In the rows, 128 means zero.
Each row is followed by its class.
[154  92 101 199 111 150 114  97 197  46 107  81 176 153  88 131 165 106
 141 153 114 111 113 164 125 126 115 129 105 140 102 161 172 120 145 103
  86 116  83 143 136  78 162 124 122 151  91 124  67]
Loni
[119 162 146  99 149 111 121 112 146 113 121  98 125 131 125 138 128 113
 142 130  95 139 125 116 138 117 160 106 167 102 105  99 128 105 130 163
 128 181 125 116 129 117 126 114 115 117 168 100 105]
Loni
[220 109 197 125 121 124 126 172  59 139 127  90 139 138 115  90 160 162
 124 135 170 149 116 127  91 122  85 147 150  99 119 124  79 111 116 105
 104 142 112 177 133 121 136 144  99 109 107 124 136]
mem
[101  71 151 119  99 176 166 164  61 124 123 151 134 117 147 128  77 160
 101  84 182 143 151 146 128 125 116 164 112 137 109 142 158 126 131 119
  97  90 104 167 170 100 130 185 128 126 145  88  51]
mem
[128 122 115 110 126 125 104 120 107  67 153  86 110 147  83 126 167 130
 130 124 184  97 105 155 124 128 167 149  95 137 108 111 103 127  68 142
 106 111 137 130  87 124 163 141  88 108 138  78  48]
mem
[ 92  95 191 156 119  92 113  37 175  95 103 129  35  87 126 123 117 144
 154 116  97 132 129  98 125 116 170 148 177 162  97 120 128 103 150 158
 134 118 142 190 108 190  99 129 117 160 133 115 123]
lugu
[ 89 149  98 142 151 114 119 121 131 126 147 111 179 143  94 147  87 139
  96 104 108  85 114 129 152 110 143 159 173 156  99 169 176  86 169  94
  74 147 125 124 177 143 149 135 114 141 176 176  92]
lugu
[128 127 155  94 122 153 117 132 130  68 172 116 103  85 109  95 150  88
 110 107 167 103 113 143 117 148 138 165 135  63 164 139  75 139  82 181
  97 112 132 137 134 208 115 121 119 141 117 107 146]
suv
[ 29  84  47 100 129 165  90  68 218 213 128  70 147 128 121 122 147  68
 159 152  78 151 123 113  99 113 140 120 196  92 101 161 117 115 105 108
 127 157  94 156 130 144 147 128 144 119 117  84  63]
Loni
[115  58 178 179  99 172 145 108 111  29 106 108 108 121  83 157 104 137
  78  98 130 195 145 129 192 157 149 171 109 181 103 135 165 106 141 125
 110 119 148 154 133 127 129 140 116 134 110 103  52]
mem
[131 134 153  88 121 143 148 129 135 106 117 132 141 154 182 116 109 133
 145 163 129 114 160 177 133 119 121 159 157 147 131 113 137 135 107 106
 154 160 114 135 122 178 144 108 124 119 118 152 123]
Bamil
[129  65  79 157 139 181 122 133 108  51 110 135 129 127 111 121 102 118
 119 101 164 116  77  77 115 115 120 153  84 118 139 129 184  92 145 119
 126 161 121 103 108 102 102 137 120 122  91 160  54]
Loni
[153 100 133 134 135 151 159 128 144  83 114 133 138 160 113 104 152  82
 117  97 141 173 113 133 143 100 105 129 166 110  66 142 101 101 117 132
 112 125  97 174 176  96 102 133 150 167 157 146 138]
Loni
[122 156  32 146 120 151 137 120 137 149 123 187 139  96 183  96 142 152
 124 127  75 145 111 107 138 152 139 106 138 100 145 149 138 157 139  96
 141 172 101  91 116 106 134 168 159 119 147 208 169]
nit
[151 150 150 121 110 112 123 124 120 158 140 127 116 153 171 120 131 153
 135 138 103 106 129 138 114 117 143 119 145  83 116 124 126 147  97 170
 114 177 123 107  97 113 143 154 126 118 135 126 131]
mem
[144 137 183  87 130 144 101 104 151 106 105 153 178  90 135 140  90 103
 101  83  75 115 155 139 156 111 169 141 111 125 107 128 143 133 133 137
 146 156 132 104 168 178 153 108 129 166  95 126 143]
Loni
[ 87  55 129 119 120 123 102 152 131  96  92 147 119 108 141 107 167 117
 129 133 141 137 126 114  77 120 108 167 114 100 197 137 145 122 107 120
 135 111 109 130 141 174 136 107 108 147  85 131  56]
kuva
[175  63 173 157 121 145 136 159 127  71 113 105 112 177  96 123 100 171
  84 100 202 130 127 153 134 132 120 133 112 156  72 155 128 114 149 154
 102  70  70 163 141 121 116 159  78 133 123 126 104]
lugu
[152 137 117 128 165 157 127 119  82 118 135 134 156 120 112 102 110 130
 109  75 102 150 106  87 101 125  96 117 125 123  82 161 103 118 122  94
 125 159  94 169 142 102 125 119 128 134 129 150 131]
kuva
[ 57 162  45 138 141 107  89 141 199 136 109  59 159 115 153 140  93 141
 163 110  51  88  91 146 130  92 166 121 139 108  98 162 139 139 141  89
 163 138 122 113 146 111  92 130 109 123 155 141 125]
Loni
[170  67 169 151 124 111  87 132 182 121 102 126 131 166  80 154 120  79
 113  89 199 111 125 182 139  95 160 122  91 132  91 159 107  94 108 163
 137  59 116 116 152 138  97 156  95 158 138 110  96]
lugu
[ 88 131  83 115 140  63 123 129 166 122 140  89 146 164 156 147 159  84
 136 134  46  99 145  99 153 137 140 137 137 134  92 140 200 128 122 134
 113 178  99 121 129 106 125  98 129 144 141 148 138]
suv
[200 151 179  86 131 154 155 152 113 109 127 138  76 137 113 106 144 128
 147 119 194 135 131 116 122 120 133 134 186 125 104 102  63 113 157  80
 117 115 167 161  99 108 139 124 132 130  97 129 143]
Rezum
[187 138 176 109 126 188 168  62 136 144 140 176 121 115 144  94 139 164
  79  93 206 177 113 124 132  90 133 129 156 138 111 145  70  80 168 139
  96 170 161 172 127 132 165 125 119  89  92 108 131]
mem
[106 142 110 118 131  80 115 149 109 124 128  89 123 128 142 116 109 163
 143 138  95  99 113 124 112 120 131 115 133  98 127 124 129 135 112 133
 130 143  79 131 131 134 131 131 111 110 128 133  88]
Loni
[133 113 105 106 134  85 124 134 178 100 136  94 123 134  96 120 117  31
 118 180 107 141 135 117 162 128 142 127  98 118 181 108 160 121 107 169
 112  93 125 137 160 145 116 117  97 123 117 133  73]
Loni
[ 95 142 127 136 120 124  93 152  86 162  91 127  91 125 127 143 198  89
 111  68 124 149 125 173 121 137 134 142 157 105 170 105 122 162 149 129
 108 157 195  16  84  61 100 148 119 152 178 137 165]
suv
[121 141 119 138 129  88 107  89  93  97 127 127 137 102 130 133 178  92
 158 113 100 128 119 112 134 130 148 103  91 140 147 116 142 127 117  85
 136 201 139 107  78 135 133 120 152 123 128 146 118]
Rezum
[133  94  91 133 108 178 114 124 101 136 130  96 105 148 129 134  54 135
 119 132 159 165 102  76 146 124 104 126 184  81 123 169 138 106 163  75
 115 142 143 144  97 119  83 136 122 111  92  90 133]
nit
[165 105 126  96 132 156 113 100  91 144 106 145 150 121 106 119 113 124
 158 124 130 153 138  63 132 105 141 181 181 152  90 138 149 108 149 113
 120 152 138 148 138 128 129 150 111 153  60 117 146]
mem
[112  98 123 104 122 138 125  48 156  71 148 158 103 111 152 135 127  88
 172 126  66  74 122  75 144 129 157 135 188 122  77 105 156 158 149 108
 118 136 135 133 106  78 118 131 145 191  96  96  81]
Loni
[136 153  81 110 143 123 101  70 144 143 164 126 171 131 118 152 124  80
 149 139 107 108 122 112 155 123 185 104 172 129 115 121  95 146 122 118
 139 132 143  72 112 119 121 137 151 134 116 140 112]
Loni
[141 115  83 116 150 102 110  60 126  84 141 143 102 105 109 152 189  93
 125 116 150 115 118  92 151  95 164 134 214 128 155 132 139 124 136 164
 156 166 118  66 147  72  85 167 148 145 121 152 106]
Bamil
[164 128 137 101 134 129 119  76 125  90 140 136  97 141 183 122 136 111
 119 144 136 118 108 137 134 142 180 146 169  87 118  96 121 132 115 172
 112 150 158  83  96 156 132 126 134  95  96  67  89]
suv
[141 155 159 120 108 137 126 130 162 170 116 150  90 101 148 139 101 151
 152 125 128  98 146 125 120 128 157  94 138 144 123 129 111 159 181 150
 125 108 150  92  90 125 104 133 118 150 149 165 170]
Rezum
[141 122  88  73 110 186 134  70  87  72 181 146 140 114 129  98 102  97
  86 107 160 129 134 128 136 112 115 143  96 122 144 162 122 152 128 149
 106 175 158 121 114 115 133 112 128 121  87  81 180]
Bamil
[130 121 108  85 150 190 101  55 100 103  98 173  89  83 141 133  93  55
  80 105 114 116 152 110 177 156 134 150 147 161 152 144 190 118 126 122
 126 230 175  54 124 144 112 148 139 140 124 135  60]
Bamil
[159 148 115 117 137 120  98 103 107  97 171  99 100 149 108 152  86  91
  96  92 122  94 139 112 179 133 179 107 121 120 114 182 102 114 121 143
 121 172 137  77 139  97 101 121 130 113 107 108  96]
lugu
[137 126 147  88 133 146 132 141 144 129 130  85 177 113 165 117 144  91
 121 150 157 134 130 134 122 105 102 137 153  96 153 161 126 106 133 124
 113 142 112 145 177 166 115 108 131 141 116 103 146]
kuva
[102  84 106  79 120 184 143 122 122 129 161  80 107 145 155 101 119  52
 131 141 114 109 123 149 131 127 108 179 121 114 133 114 123 173 113  91
  93 119 142 150 145 124 117 126 134 149 126 100 108]
lugu
[151 110 163  95 122 113 152 195 128  86 133  83 112 132 126 101  70 138
  75 119 175 108 154  58 146 140 158  94  94 133  89 119 174  70 140 123
 125 135  84 176 112 144 117 134  64 100 150 135 134]
kuva
[ 81 138 141 115 125 147 143 106 149 103 141 115 120 129 142 143 147 195
 133 149 137 131 150 129 111 171 132 153 172 140 120 159 135 141 147 126
 144  99 118 109 108 130 140 157 160 140 150 110 132]
nit
[153 148 120 128 132 175 162  48 122  97 152 153 110 107 159 122  80 146
 109 128 107 129 109 114 150 130 115 116 138  91 130 136 113 157 164  94
 112 148 124 127 159 120 119 121 130 112 115 109 106]
nit
[130 190 100 145 162  96 139  45  54  79 142 108 145 100 115 132 102 136
 148 114 108 111  95 130 131 102 128 150 144 108 165  99 126 175 157  87
 111 145 147  92 150 120 114 170 142 118  76 118 121]
Loni
[ 96 109  71 133 134 143  92 114 128 134 133  91 129 103 103 172 167 108
 134  82 199 156 125 135 129  96 156  97 191  97 148 166 105 126 145 172
 119 127 132 130 101 118  88 171 130 106  68  99 125]
Rezum
[123 118 166 133 121 109 145 102 186  87 102 127  96 112 122 155 171 116
 131 116 174 113 116 142 173 128 113 101 111 140 133 144 149 136 176 146
  99 134 122 112 115 135 107 146 106 169 112 116 136]
Rezum
[129 135 155  81 111 127 130 186  97 130 141  89 118 145 167 112 117 116
 104 125 129 151 136 130 133 143 183 132 139 101 114 109 113 113  69 141
 125 143  97 140 118 159 153 122 168 113 142 117 107]
kuva
[ 74 139 149 150 130  74  99 147  65 100 124  87  99  95  60 177 132 163
 156  80 116 102 156 172  96 119  94 125 118 128 144 124 121 180 122 164
 112  79 128 157  97 125 129 143  95 153  95 123 119]
Rezum
[135 108 123 136 128 112  90  89 126 171  98 141 101 113 135 119 109 117
 137 138  83 123 107  98 126 105  95 146 141 136  85 156 121  84 110  93
 156 168 212 110 107 127 115 129 130 155 168 122 117]
mem
[ 85  98 134 112 140 144 128  98 129 135 131 156 131 128 148 121  81  74
 140 100  71 145 132 113 130 117 114 141 122 115 105 132 186  74 122 156
 122 201 156 183  94 125 140 123 117 119 118  91  96]
lugu
[175 105  91 116 107 153 123 122  75  66 141 177 151 153 138 112 156 117
 107  92 172 148 116 148 161 116 124 127 159 128 123 144  99 162 108  93
 133 156 110 108 109  89 127 144 157 152 111 145 163]
Bamil
[140 117 146 147 109 141 124 125 119 165 127  88 139  88 165 135  87 149
 137 147 160 115 102 121 123  94 112 124 200 125 149 163 118 100 188 155
 114 113 124 128 142 146  57 137 139 136 117 159 142]
Loni
[150 139 118 140  86 120 109  68  93  41 117 145 141  83 221 121 157 176
 106 131 101 168 151 151 172  98 115  95 206 139 150 175 172 162 150 137
 142 124  90 154 136 105 130 137 174 175 165 104 200]
nit
[107 163 150 166 131 104 141  77 166 139 119 116 115 138 121 170 169 175
 141 141 123 156 123 160 135 135 117 102 131 151 141 162 126 130 151 187
 129 138  73 103 118 116 131 117 136 130 140 145 121]
nit
[126 111 149 126 132 127 102  45 139 131 113 151 119 114 122 136 156  52
 113  96 116 170 149 143 153 135 129 120 111 125 130 135 106 125 107 122
 153 163 170  89 101 147 126 119 140 136 112  78 137]
suv
[167  96 127 171 119 199 137  90 142   4 127 138 155 130 164 115 120  95
 112 112 181 131  87 153 169 133 106 142 145 110 118 125 170 127 137  85
  88 130 145 164  94 146 117 143 141 146 135  94 129]
suv
[146 121  82 149 161 150 121  23 136 125 115 119 140 151 119 133 151 119
 105 132  94 123 126 107 128 114 154 128 190 149  97 106 134 170 147 118
 130 150 102  56 136 117 124 170 143 141 108 201 110]
Loni
[112 157 113 111 127 119 137 112 114 115 174  88 132 119 120 127 112  95
 148 116  90 112 117 118 146 103 149 121 162 102 137 112 101 152 142 115
 135 138 135 130 113  88 100 128 119 128  93 142 148]
Loni
[118 139 108 101 129 123 133 127 161 146 124 114 124 136 159 152 156 127
 141 134 118 125 131 130 142 119 115 117 128 102 132 145 141 138 136 148
 133 159  92 117 138 109 125 109 130 136 111 127 141]
nit
[171 182 100  79 158  62 109 192 118  91 156  70 147 146 155 141 144 129
 114 144 117 109 104 121 159 128 154 134 169  79 154  91 114 166 131  83
 140 108 172 107 118  89 138 138 115 110  71  97 143]
kuva
[122 123 157 126 111 110 132 136 147 139 130 105 101 119 151 154 131 169
 114 123 155 110 142 137 113 128 180 111 161 109 117 104 107 138 156 128
 110 115 143 120 117 160 133 140 139 100 131 132 104]
Rezum
[147 137 124 148 141  96 119  61 175  41 124 106  96 139 109  99 125  98
 131 144 124 124  65  88 133 108 148 121  93 114  94 141 144  85  95 150
 120 150 123 144 107 165 117 108 121 151 156 108 128]
kuva
[171  73  69  89 143 182 123 108  95  61 127 121 148 143 153 110 167  76
 105 116 189 144 141 132 142 103 124 154 149 168 109  87 138 171 124 102
 124  71 120 153 136 111 120 121 115 144 126 118 137]
suv
[195 141 117  90 153 159 105 114  95 189 132  96 156 150 147 119 106 103
 157 154  83 165  87  92 116 122 122 123 161  92 109 128 114 132 122 121
 137 173  86 123 138 117  97 108 130 113 130 129 139]
nit
[ 88 112 129 111 141 143 147 226  81 146 126  87 101 124  90 109 112 171
 119  93 132 124 120 151  78 151 115 166 106 133  91 119  82 112 110  71
 170  88 150 141 103 114 141 160 117  96 153 172  87]
Rezum
[ 89 148 111 153 122  99 128  69 128  74 124 158  92  88  83 140 128 124
 112 132 120 110 153 169 153 125 126 144 203 127 126 134 142 101 113 195
 109 155 168 119 112 159 150 166 119 143 135 147 123]
Bamil
[ 93 147 165 110 124 125 100 152 167 175 110 132 144 114 105 145  77  98
 127  97 127 150 155 125 154 119 165 129 153 115 156 211 155  52 157 156
 133 168 125  98 173 135 115 147 131 137 163 102 126]
lugu
[141 158 188 143 146 141 129  40 226  67 114  86 133 101 140 129 138  79
 130  96 141 142  74 139 160  98 157 161 130 154 143 153 147 119 163 130
  99 136 136 185 146 205  81 117 159 167  71 135 162]
Loni
[144 124 144 136 130 146 103 114 194 129 132 105 126 114 114 163 138 110
  95 131 140 132 103 147 145 135 123 112 117  81 154 132 130 137 131 151
 125 117 140 107 125 146 121 134 130 139 149 114 127]
nit
[148 111 145 144 112 100 132  98 126 151 118 111 121 107 144 136  98 124
 154 150 107 156 107 114 157 128 122 126 116 149 125 149 144  91 160 132
 145 128 115 163 103 143  92 116 103 113  57 127 133]
nit
[116  86 160 121 104 150 105  44  99 158 142 164  87  92 159 117 135 174
 131 102 160 104 110  86  94 117 138 141 165 154 139 164  97 133 160 159
 120 146  90 103  79 186 113  94 127 145  62 145 128]
suv
[149 114 166 152 142 148  93 130  56 112  68 121  84  92 130 141 139 137
  88  86 143 134 149 159 101 140 137 113 173 136 143  98 148 147 138 175
  85 112 107 112 130 115 107 163  82 129 142 142  44]
kuva
[167  99 128 114 143 131  92  64  79 157  99  87 127 123 130 145 100 109
  99 128 130 147 138 162 156 107  72  98 107 153 127 141 137 153 123 116
 169 106 101 121 117 129 105 149  73 121  83  91 111]
nit
[156 111  71 146 151 170 133  64 139  95 197 118 146 158  91 140  91 110
 130 107  85  79  94 108  99 101 101 121 100  86  77 135 134 162 129 134
 116 105 108 177 105  50 125 117  88 118  60 132 101]
nit
[112 133 114 125 130 105 128  68 100 136 162 107 114 105 114 105 109 117
 134 122  98 127 131 105  92  96 122 109 101 121 134 158 107 131 120 132
 153 140 133 142 109 143 112 128 131 108 119 143 154]
Rezum
[109 144 102  89 111 152 138 101  60  83 141 216 115 103 148 100 133 113
 147  95 125  94 148  78 126 156 202 158 132 152 109 125 130 108 122  97
 101 179 144  88  84 123 171 117 149 145  69 147  87]
kuva
[173 166 142 126 103  79 137 106 179 115 135 167  70 151 145  99  88 115
 165 145 116 132 103  89 132  86 147 123  95 122 165 134 125 111 135 123
 166 178 158 126  82 105 109  86 148 128 111 153 192]
Bamil
[111  85 116 120  80 105  94 134 171 125 109  92  64 110  96 138 135 219
 140 142 181 121 116  83 100  93 164 137 162 124  77 163  89  86 162 154
 145 104 152 120  82 160 162 108 140 144  89  91 173]
Rezum
[135 154 101 123 152 121 132  79 112 127 141 131 130 167  79 151  61 112
 120 117 143  91 151 148 148 103 133 145 110 163  74 115 118 122 140 101
 100 110 187 114 133 126 161 129 106 129 127 112 115]
lugu
[ 92 109 106  80 107 103  94 186 184 133 137  97 123 161 170 162 153 104
 150 147  90 163 106 137 155 145 202 133 147 123 117 111 113 146  84 191
 144 161 118 109 106 143 100  67 156 123 175 118 115]
Bamil
[127 152 119 164 106 120 130 182 129 160 148  82 105 115  74 117  66 165
 102 114 127 186 112 111 131 123 129 132  81  96 131 172  65  88 108 134
 142 130 179 159 122 129 127 130 140  82 146 129 167]
mem
[157 136 128 152 121 168 114 111 100 116  98 119 125  96 119 148 125  87
 126  95 156 119 108 146 147 124 123 144 148 132 125 121 164  99 139  54
 110 203 158  99 127  73 121 165 193 147 181 124 101]
Bamil
